Below are the code and all the weights of a small trained network. Each question names an input and a target symbol and asks about switching units off, where a switched-off unit gives its printed mean instead of its output.

import numpy as np


def w(rows, s, z=0):
    codes = np.array(rows[::2]) - 128.0
    scale = np.full(codes.shape[1], s)
    scale[-1] = z or s
    return codes * scale


def norm(h):
    return h / np.sqrt((h * h).mean(-1, keepdims=True) + 1e-5)


def f(y):
    return y / 2 * (1 + np.tanh(0.7978845608 * (y + 0.044715 * y**3)))


def softmax(a):
    e = np.exp(a - a.max(-1, keepdims=True))
    return e / e.sum(-1, keepdims=True)


def log_softmax(a):
    a = a - a.max(-1, keepdims=True)
    return a - np.log(np.exp(a).sum(-1, keepdims=True))


def net(x, mask):
    ids = ['βδζηθλπστφψω'.index(c) for c in x.split()]
    T = len(ids)
    res = E[ids] + P[:T]
    r = norm(res)
    for j in range(2):
        rows = slice(2 * j, 2 * j + 2)
        q, k, v = (r @ M[0][rows].T for M in (Q, K, V))
        z = softmax(np.where(np.tri(T) > 0, q @ k.T / 2**0.5, -1e9)) @ v
        o = O[0][rows]
        res = res + np.where(mask[j], z, o[:, -1]) @ o[:, :-1]
    y = f(norm(res) @ A[0][:, :-1].T + A[0][:, -1])
    res = res + np.where(mask[2:14], y, B[0][:, -1]) @ B[0][:, :-1]
    return log_softmax(norm(res)[-1] @ U[:, :-1].T + U[:, -1])


Q, K, V, O, A, B = {}, {}, {}, {}, {}, {}
E = w([
[101,98,197,169],'β',
[171,158,113,118],'δ',
[112,113,125,176],'ζ',
[121,171,112,142],'η',
[109,109,134,158],'θ',
[109,89,87,130],'λ',
[6,106,143,163],'π',
[195,201,138,170],'σ',
[27,156,174,120],'τ',
[190,105,65,84],'φ',
[116,157,192,192],'ψ',
[135,130,143,153],'ω',
],0.018)
P = w([
[102,84,66,64],'0',
[108,55,231,128],'1',
[120,123,49,51],'2',
[118,68,242,108],'3',
[147,125,48,59],'4',
[119,75,248,92],'5',
[154,123,47,65],'6',
[120,78,249,92],'7',
[177,119,43,79],'8',
[120,86,254,85],'9',
[225,74,35,120],'10',
[127,84,252,91],'11',
[196,115,42,101],'12',
[137,71,251,101],'13',
],0.0039)
Q[0] = w([
[103,159,1,51],'head 1',
[143,99,142,103],'head 1',
[138,71,228,130],'head 2',
[128,84,178,154],'head 2',
],0.0055)
K[0] = w([
[26,6,212,146],'head 1',
[119,162,149,106],'head 1',
[107,51,255,150],'head 2',
[115,60,153,201],'head 2',
],0.0062)
V[0] = w([
[182,122,137,53],'head 1',
[209,255,122,169],'head 1',
[66,65,58,107],'head 2',
[151,200,54,99],'head 2',
],0.007)
O[0] = w([
[78,176,127,2,97],'head 1',
[95,215,162,147,250],'head 1',
[77,206,166,144,107],'head 2',
[184,37,114,188,18],'head 2',
],0.0056,0.0015)
A[0] = w([
[15,164,85,133,143],'neuron 1',
[131,253,34,122,238],'neuron 2',
[114,173,189,191,117],'neuron 3',
[43,126,83,162,132],'neuron 4',
[101,39,19,126,32],'neuron 5',
[48,148,114,149,195],'neuron 6',
[145,86,82,134,127],'neuron 7',
[146,193,244,156,209],'neuron 8',
[55,56,189,185,143],'neuron 9',
[129,31,103,102,86],'neuron 10',
[38,194,127,169,2],'neuron 11',
[48,78,178,148,170],'neuron 12',
],0.0077,0.0031)
B[0] = w([
[253,77,68,174,185],'neuron 1',
[162,93,69,205,201],'neuron 2',
[85,134,116,173,191],'neuron 3',
[184,91,149,135,167],'neuron 4',
[64,203,175,115,170],'neuron 5',
[219,62,198,128,190],'neuron 6',
[89,105,194,104,148],'neuron 7',
[5,127,118,43,254],'neuron 8',
[111,154,105,110,206],'neuron 9',
[27,224,219,106,147],'neuron 10',
[99,120,77,71,168],'neuron 11',
[207,196,136,102,201],'neuron 12',
],0.0056,0.0055)
U = w([
[165,135,86,143,188],'β',
[118,116,107,194,32],'δ',
[157,209,102,177,28],'ζ',
[123,17,156,166,3],'η',
[58,29,179,131,138],'θ',
[136,97,153,210,70],'λ',
[111,132,190,93,125],'π',
[100,249,131,167,106],'σ',
[129,206,71,47,249],'τ',
[184,138,203,158,123],'φ',
[60,114,65,157,207],'ψ',
[148,71,170,38,158],'ω',
],0.014,0.0033)

Each question gives the input, a string of symbols that net reads in full, and the target symbol t.
The units are the heads (2 rows each of Q, K, V and O) and the neurons (one row each of A and B). Each row of codes is followed by its name. A weight is (code - 128) times the scale printed after its matrix; where a second scale follows, it is the last column's (O, A, B and U).
mask holds one flag per unit, heads first, then neurons. A switched-off unit (its flag False) gives its mean, the last column of its rows in O or B, instead of its output. The means were averaged over made-up inputs and are rounded, as every weight is.
A unit's drop is (log p(t) with every unit on - log p(t) with that unit switched off) / (log p(t) with every unit on - log p(t) with every unit switched off).
The circuit of an input: a set's keep is (log p(t) with only the set's units on - log p(t) with every unit switched off) / (log p(t) with every unit on - log p(t) with every unit switched off). Starting from the 12 units with the biggest drops (on a tie, the unit counted first), units are removed one at a time, each time the one whose removal leaves the highest keep (on an exact tie, the one counted first), for as long as the keep stays at least 0.8.
circuit, biggest first: the units of the circuit, biggest drop first
unit that matters most: the unit with the biggest drop
top k neurons: the k neurons with the biggest drops, biggest first
heads that matter: for each layer, one digit per head in row order, 1 if its drop is at least 0.15 and else 0, layers parted by /
drop of u: that unit's drop, to one decimal
input δ ω π θ τ, target ω: circuit, biggest first : (neuron 6; head 1; neuron 1; neuron 12)
input φ θ δ φ φ β δ θ π, target η: top 2 neurons : (neuron 1; neuron 6)
input σ δ λ δ θ φ π β ψ δ θ ω ω, target ψ: circuit, biggest first : (head 1; neuron 8; neuron 2)
input ζ θ φ φ φ σ π π ω λ θ ψ θ, target φ: heads that matter : 11
input τ φ σ θ θ ζ ψ δ λ ψ β ζ, target τ: heads that matter : 00
input ζ τ τ θ ζ θ, target π: heads that matter : 11
input ζ ζ σ θ, target σ: heads that matter : 10
input θ θ β π φ λ ω θ, target ω: top 2 neurons : (neuron 6; neuron 1)
input ζ φ τ λ, target π: top neuron : (neuron 10)
input π δ ω σ ζ π δ ω θ π η φ λ, target θ: top 2 neurons : (neuron 7; neuron 10)
input θ ζ φ ζ, target ω: heads that matter : 11
input λ θ φ φ θ σ ψ π θ σ θ θ δ θ, target τ: heads that matter : 00
input θ ψ θ ψ ψ θ τ τ ω β π, target η: top 2 neurons : (neuron 6; neuron 1)
input τ θ δ, target β: unit that matters most : neuron 8
input ψ ζ ω ω θ π τ, target ω: drop of neuron 6 : 1.1
input δ δ δ η λ ψ δ θ σ τ δ ζ, target τ: drop of neuron 8 : 0.3
input δ σ φ δ λ ψ θ, target φ: drop of neuron 8 : 0.2
input δ δ τ β δ δ θ ψ ζ θ ω, target ψ: drop of neuron 8 : 0.2
